Here is a tiny trained network, its code and every weight. The questions are about switching its units off for an input and a target symbol, where a switched-off unit gives its printed mean instead of its output.

import numpy as np


def w(rows, s, z=0):
    codes = np.array(rows[::2]) - 128.0
    scale = np.full(codes.shape[1], s)
    scale[-1] = z or s
    return codes * scale


def norm(h):
    return h / np.sqrt((h * h).mean(-1, keepdims=True) + 1e-5)


def f(y):
    return np.maximum(y, 0)


def softmax(a):
    e = np.exp(a - a.max(-1, keepdims=True))
    return e / e.sum(-1, keepdims=True)


def log_softmax(a):
    a = a - a.max(-1, keepdims=True)
    return a - np.log(np.exp(a).sum(-1, keepdims=True))


def net(x, mask):
    ids = ['ΔΘΞΣΨαβγεζηλπφω'.index(c) for c in x.split()]
    T = len(ids)
    res = E[ids] + P[:T]
    u = 0
    for l in range(2):
        r = norm(res)
        for j in range(2):
            rows = slice(4 * j, 4 * j + 4)
            q, k, v = (r @ M[l][rows].T for M in (Q, K, V))
            z = softmax(np.where(np.tri(T) > 0, q @ k.T / 4**0.5, -1e9)) @ v
            o = O[l][rows]
            res = res + np.where(mask[u + j], z, o[:, -1]) @ o[:, :-1]
        u += 2
        y = f(norm(res) @ A[l][:, :-1].T + A[l][:, -1])
        res = res + np.where(mask[u : u + 4], y, B[l][:, -1]) @ B[l][:, :-1]
        u += 4
    return log_softmax(norm(res)[-1] @ U[:, :-1].T + U[:, -1])


Q, K, V, O, A, B = {}, {}, {}, {}, {}, {}
E = w([
[53,194,14],'Δ',
[140,26,182],'Θ',
[151,67,118],'Ξ',
[36,172,44],'Σ',
[30,185,37],'Ψ',
[21,190,106],'α',
[103,108,121],'β',
[52,177,61],'γ',
[58,162,121],'ε',
[117,139,30],'ζ',
[128,96,115],'η',
[1,200,83],'λ',
[78,85,86],'π',
[107,98,133],'φ',
[98,71,99],'ω',
],0.011)
P = w([
[201,96,176],'0',
[9,84,174],'1',
[116,194,82],'2',
[54,69,135],'3',
[214,135,64],'4',
[60,51,152],'5',
[181,242,9],'6',
[45,69,140],'7',
[213,120,91],'8',
[49,53,149],'9',
[204,156,146],'10',
[42,71,140],'11',
[213,139,88],'12',
[36,72,146],'13',
],0.013)
Q[0] = w([
[81,233,138],'0.h0',
[39,104,216],'0.h0',
[184,137,229],'0.h0',
[61,78,175],'0.h0',
[234,255,128],'0.h1',
[192,140,111],'0.h1',
[120,184,69],'0.h1',
[192,78,163],'0.h1',
],0.0071)
K[0] = w([
[219,81,123],'0.h0',
[253,124,98],'0.h0',
[132,124,104],'0.h0',
[160,143,35],'0.h0',
[203,86,202],'0.h1',
[120,89,13],'0.h1',
[190,130,123],'0.h1',
[79,169,195],'0.h1',
],0.012)
V[0] = w([
[65,131,129],'0.h0',
[159,163,206],'0.h0',
[210,92,188],'0.h0',
[126,127,117],'0.h0',
[172,109,127],'0.h1',
[153,255,88],'0.h1',
[139,235,139],'0.h1',
[110,223,160],'0.h1',
],0.012)
O[0] = w([
[130,185,102,179],'0.h0',
[102,89,209,16],'0.h0',
[177,97,149,2],'0.h0',
[189,180,112,141],'0.h0',
[168,49,137,95],'0.h1',
[161,116,255,172],'0.h1',
[128,101,142,114],'0.h1',
[128,97,160,107],'0.h1',
],0.009,0.0069)
A[0] = w([
[77,134,104,94],'0.n0',
[183,117,236,4],'0.n1',
[104,3,244,134],'0.n2',
[223,18,215,72],'0.n3',
],0.0055,0.0018)
B[0] = w([
[234,191,109,252],'0.n0',
[101,101,242,139],'0.n1',
[36,254,20,166],'0.n2',
[147,212,236,141],'0.n3',
],0.0058,0.0023)
Q[1] = w([
[165,156,170],'1.h0',
[212,169,164],'1.h0',
[246,155,125],'1.h0',
[51,93,126],'1.h0',
[175,144,157],'1.h1',
[252,134,136],'1.h1',
[132,148,55],'1.h1',
[142,73,146],'1.h1',
],0.018)
K[1] = w([
[108,123,92],'1.h0',
[6,180,98],'1.h0',
[143,209,86],'1.h0',
[171,36,124],'1.h0',
[155,196,80],'1.h1',
[51,128,21],'1.h1',
[133,65,100],'1.h1',
[136,138,129],'1.h1',
],0.019)
V[1] = w([
[83,174,77],'1.h0',
[163,2,133],'1.h0',
[103,195,143],'1.h0',
[171,79,192],'1.h0',
[47,106,67],'1.h1',
[176,116,192],'1.h1',
[94,57,128],'1.h1',
[231,169,147],'1.h1',
],0.015)
O[1] = w([
[101,207,130,199],'1.h0',
[97,23,246,2],'1.h0',
[127,155,86,189],'1.h0',
[78,23,129,49],'1.h0',
[98,234,83,153],'1.h1',
[192,61,127,98],'1.h1',
[7,58,146,104],'1.h1',
[254,141,184,105],'1.h1',
],0.009,0.0067)
A[1] = w([
[19,121,167,4],'1.n0',
[99,127,250,61],'1.n1',
[225,235,209,123],'1.n2',
[142,59,154,170],'1.n3',
],0.014,0.0021)
B[1] = w([
[122,129,146,222],'1.n0',
[219,148,150,176],'1.n1',
[126,249,169,253],'1.n2',
[105,174,94,239],'1.n3',
],0.022,0.0039)
U = w([
[210,202,127,189],'Δ',
[145,109,134,159],'Θ',
[138,79,79,254],'Ξ',
[140,112,137,226],'Σ',
[47,159,152,154],'Ψ',
[76,150,216,2],'α',
[127,111,139,246],'β',
[167,152,125,135],'γ',
[168,110,113,14],'ε',
[249,100,34,50],'ζ',
[128,100,148,162],'η',
[132,132,139,205],'λ',
[90,133,47,17],'π',
[122,134,104,104],'φ',
[78,112,83,182],'ω',
],0.02,0.0025)

Each question gives the input, a string of symbols that net reads in full, and the target symbol t.
The units are the heads (4 rows each of Q, K, V and O) and the neurons (one row each of A and B). Each row of codes is followed by its name. A weight is (code - 128) times the scale printed after its matrix; where a second scale follows, it is the last column's (O, A, B and U).
mask holds one flag per unit, layer by layer, with each layer's heads first. A switched-off unit (its flag False) gives its mean, the last column of its rows in O or B, instead of its output. The means were averaged over made-up inputs and are rounded, as every weight is.
A unit's drop is (log p(t) with every unit on - log p(t) with that unit switched off) / (log p(t) with every unit on - log p(t) with every unit switched off).
The circuit of an input: a set's keep is (log p(t) with only the set's units on - log p(t) with every unit switched off) / (log p(t) with every unit on - log p(t) with every unit switched off). Starting from all 12 units, units are removed one at a time, each time the one whose removal leaves the highest keep (on an exact tie, the one counted first), for as long as the keep stays at least 0.8.
units of the circuit, in order: the units of the circuit, biggest drop first
unit that matters most: the unit with the biggest drop
top k neurons: the k neurons with the biggest drops, biggest first
k most important neurons of layer l: the k neurons of layer l with the biggest drops, biggest first
which heads matter: for each layer, one digit per head in row order, 1 if its drop is at least 0.15 and else 0, layers parted by /
drop of u: that unit's drop, to one decimal
input Δ Δ Δ Σ π π γ Ψ Δ ω π ω π φ, target ζ: unit that matters most : 0.h1
input π π φ Ψ, target Ψ: which heads matter : 11 / 11
input π λ Δ ω, target Ψ: units of the circuit, in order : [0.h1, 1.h1, 1.h0, 0.h0]
input Δ Δ ζ Ψ Δ π π Δ Δ Δ γ ζ, target ζ: which heads matter : 01 / 11
input Ψ Ψ Δ Δ, target Δ: units of the circuit, in order : [0.h1, 1.h1]
input ω π Ξ ζ Δ π φ Δ Δ π, target α: which heads matter : 11 / 10
input Δ π Δ π ε φ Δ β, target ζ: units of the circuit, in order : [0.h1, 1.h1, 1.h0]
input Ψ Δ ω γ Δ Δ ε η ω ε π ω, target Δ: units of the circuit, in order : [0.h1, 1.h1]
input ω π λ Δ λ Δ Σ Θ λ λ, target α: top 2 neurons : [0.n2, 1.n1]
input ε Δ Σ π ω π λ ω Δ Δ, target ω: 3 most important neurons of layer 0 : [0.n2, 0.n3, 0.n0]
input π φ ω Σ Δ Δ Δ β Δ π, target Ψ: units of the circuit, in order : [0.h1, 1.h0, 0.h0]
input Δ Δ η Σ, target ζ: units of the circuit, in order : [1.h1, 1.h0, 0.h1]
input π γ Δ φ β π Δ α π Θ π η, target Ψ: units of the circuit, in order : [0.h1, 1.h0]
input γ Δ η λ Δ ω π π Δ Ψ Δ Ψ π λ, target Ξ: 2 most important neurons of layer 1 : [1.n2, 1.n3]
input β π Ψ ε Ψ, target π: unit that matters most : 0.h0
input Δ ε Δ Δ Δ Ψ Δ λ Δ Δ γ Ξ, target ζ: units of the circuit, in order : [0.h1, 1.h0, 1.h1]
input ω π Δ Δ Δ ω Δ ω π Δ γ Δ, target α: top 2 neurons : [1.n1, 0.n2]
input π ε Ψ φ Δ Δ π π Δ Δ α Δ, target Ψ: units of the circuit, in order : [0.h1, 0.h0, 1.h0, 1.h1]
input π ε λ φ, target Ψ: drop of 1.h0 : 0.3
input π ε Δ γ π π Δ β, target Ψ: drop of 1.n0 : 0.0
input γ Ψ Δ λ β Ψ, target Ξ: unit that matters most : 1.h0
input π π Ψ Δ φ Σ, target Ψ: drop of 1.h1 : 2.0
input Ψ α Δ Δ λ π, target Δ: drop of 0.h0 : 2.8
input ω β Ψ Δ β Ψ γ ε, target α: top 2 neurons : [1.n1, 0.n2]
